Below are the code and all the weights of a small trained network. Each question names an input and a class and asks about switching units off, where a switched-off unit gives its printed mean instead of its output.

import numpy as np


def w(rows, s, z=0):
    codes = np.array(rows[::2]) - 128.0
    scale = np.full(codes.shape[1], s)
    scale[-1] = z or s
    return codes * scale


def f(y):
    return y / 2 * (1 + np.tanh(0.7978845608 * (y + 0.044715 * y**3)))


def log_softmax(a):
    a = a - a.max(-1, keepdims=True)
    return a - np.log(np.exp(a).sum(-1, keepdims=True))


def net(x, mask):
    res = np.array(x, float).reshape(1, 5) / 4 @ E
    y = f(res @ A[0][:, :-1].T + A[0][:, -1])
    res = res + np.where(mask, y, B[0][:, -1]) @ B[0][:, :-1]
    return log_softmax(res[-1] @ U[:, :-1].T + U[:, -1])


A, B = {}, {}
E = w([
[125,130,126,133,123,129,131],'x0',
[145,122,210,229,123,37,221],'x1',
[254,109,57,144,49,123,130],'x2',
[121,131,124,129,118,132,134],'x3',
[149,227,47,136,199,107,194],'x4',
],0.0097)
A[0] = w([
[58,57,182,105,72,150,53,194],'n1',
[176,96,159,154,63,96,140,117],'n2',
[148,59,159,148,53,106,140,118],'n3',
[52,212,81,107,222,170,97,152],'n4',
[198,145,70,120,96,124,117,131],'n5',
[167,169,88,151,147,116,198,155],'n6',
[180,66,156,171,54,108,130,118],'n7',
[199,91,136,174,87,89,165,100],'n8',
[180,80,182,176,39,106,141,118],'n9',
[197,115,29,150,106,119,129,86],'n10',
[52,101,214,133,168,118,136,65],'n11',
[38,121,216,127,149,116,139,69],'n12',
[171,69,160,174,47,116,128,121],'n13',
[183,185,61,166,176,79,183,22],'n14',
[54,165,70,63,227,149,128,150],'n15',
[154,93,67,49,73,200,26,44],'n16',
[126,157,182,179,163,81,213,152],'n17',
[255,159,15,103,76,149,130,1],'n18',
[150,98,83,52,71,196,69,227],'n19',
[190,119,29,115,94,121,135,171],'n20',
[47,14,195,80,110,184,44,35],'n21',
[111,152,192,192,180,59,245,19],'n22',
],0.0071,0.0095)
B[0] = w([
[181,197,217,226,55,139,65,234],'n1',
[140,83,117,75,153,177,157,169],'n2',
[144,92,105,98,146,187,163,174],'n3',
[114,90,58,76,194,147,168,201],'n4',
[137,172,169,184,101,139,85,178],'n5',
[94,174,150,153,124,96,108,187],'n6',
[138,81,103,79,152,189,178,182],'n7',
[171,65,98,87,148,222,153,171],'n8',
[133,93,88,94,147,178,163,190],'n9',
[99,218,162,187,98,81,59,171],'n10',
[179,141,202,184,54,163,88,163],'n11',
[184,160,192,198,48,159,84,165],'n12',
[145,83,89,69,160,195,176,183],'n13',
[177,147,193,191,61,175,87,161],'n14',
[116,52,45,78,216,149,181,196],'n15',
[208,154,208,223,13,187,80,195],'n16',
[156,181,184,183,81,144,81,206],'n17',
[3,254,90,144,216,4,70,181],'n18',
[60,160,112,142,161,49,116,252],'n19',
[187,135,174,151,87,159,120,211],'n20',
[14,222,96,137,197,13,84,187],'n21',
[43,217,146,159,141,34,62,178],'n22',
],0.0069,0.011)
U = w([
[13,158,119,124,159,29,103,253],'0',
[247,137,173,164,40,167,99,16],'1',
[154,16,53,1,189,184,204,143],'2',
],0.0084,0.0014)

Each question gives the input, the list of numbers given to net, and the class t.
The units are the neurons (one row each of A and B). Each row of codes is followed by its name. A weight is (code - 128) times the scale printed after its matrix; where a second scale follows, it is the last column's (A, B and U).
mask holds one flag per neuron, in row order. A switched-off neuron (its flag False) gives its mean, the last column of its row in B, instead of its output. The means were averaged over made-up inputs and are rounded, as every weight is.
A unit's drop is (log p(t) with every unit on - log p(t) with that unit switched off) / (log p(t) with every unit on - log p(t) with every unit switched off).
The circuit of an input: a set's keep is (log p(t) with only the set's units on - log p(t) with every unit switched off) / (log p(t) with every unit on - log p(t) with every unit switched off). Starting from the 12 units with the biggest drops (on a tie, the unit counted first), units are removed one at a time, each time the one whose removal leaves the highest keep (on an exact tie, the one counted first), for as long as the keep stays at least 0.8.
units of the circuit, in order: the units of the circuit, biggest drop first
most important unit: the unit with the biggest drop
k most important neurons: the k neurons with the biggest drops, biggest first
drop of u: that unit's drop, to one decimal
input [-7,-7,4,0,8], class 0: units of the circuit, in order : [n18]
input [1,1,-8,0,-7], class 1: 3 most important neurons : [n1 n12 n11]
input [-4,-4,0,2,-8], class 0: 2 most important neurons : [n21 n19]
input [-4,-1,-1,5,-5], class 0: 2 most important neurons : [n21 n20]
input [4,-8,5,6,1], class 0: 2 most important neurons : [n18 n19]
input [-7,-4,3,-7,1], class 0: 3 most important neurons : [n19 n1 n18]
input [5,-6,8,8,4], class 0: 2 most important neurons : [n18 n19]
input [2,-5,-2,4,-7], class 0: 2 most important neurons : [n21 n19]
input [-8,-8,4,-5,4], class 0: 2 most important neurons : [n18 n19]
input [-2,0,3,4,1], class 0: 2 most important neurons : [n16 n1]
input [-5,-7,0,-7,-4], class 0: 2 most important neurons : [n21 n19]
input [-2,-1,7,8,2], class 0: 2 most important neurons : [n18 n1]
input [-2,2,-7,6,-1], class 1: drop of n18 : 0.2
input [-4,-6,5,-7,7], class 0: drop of n18 : 0.7
input [-6,1,3,2,-4], class 2: drop of n14 : 0.0
input [2,7,3,1,0], class 2: most important unit : n1
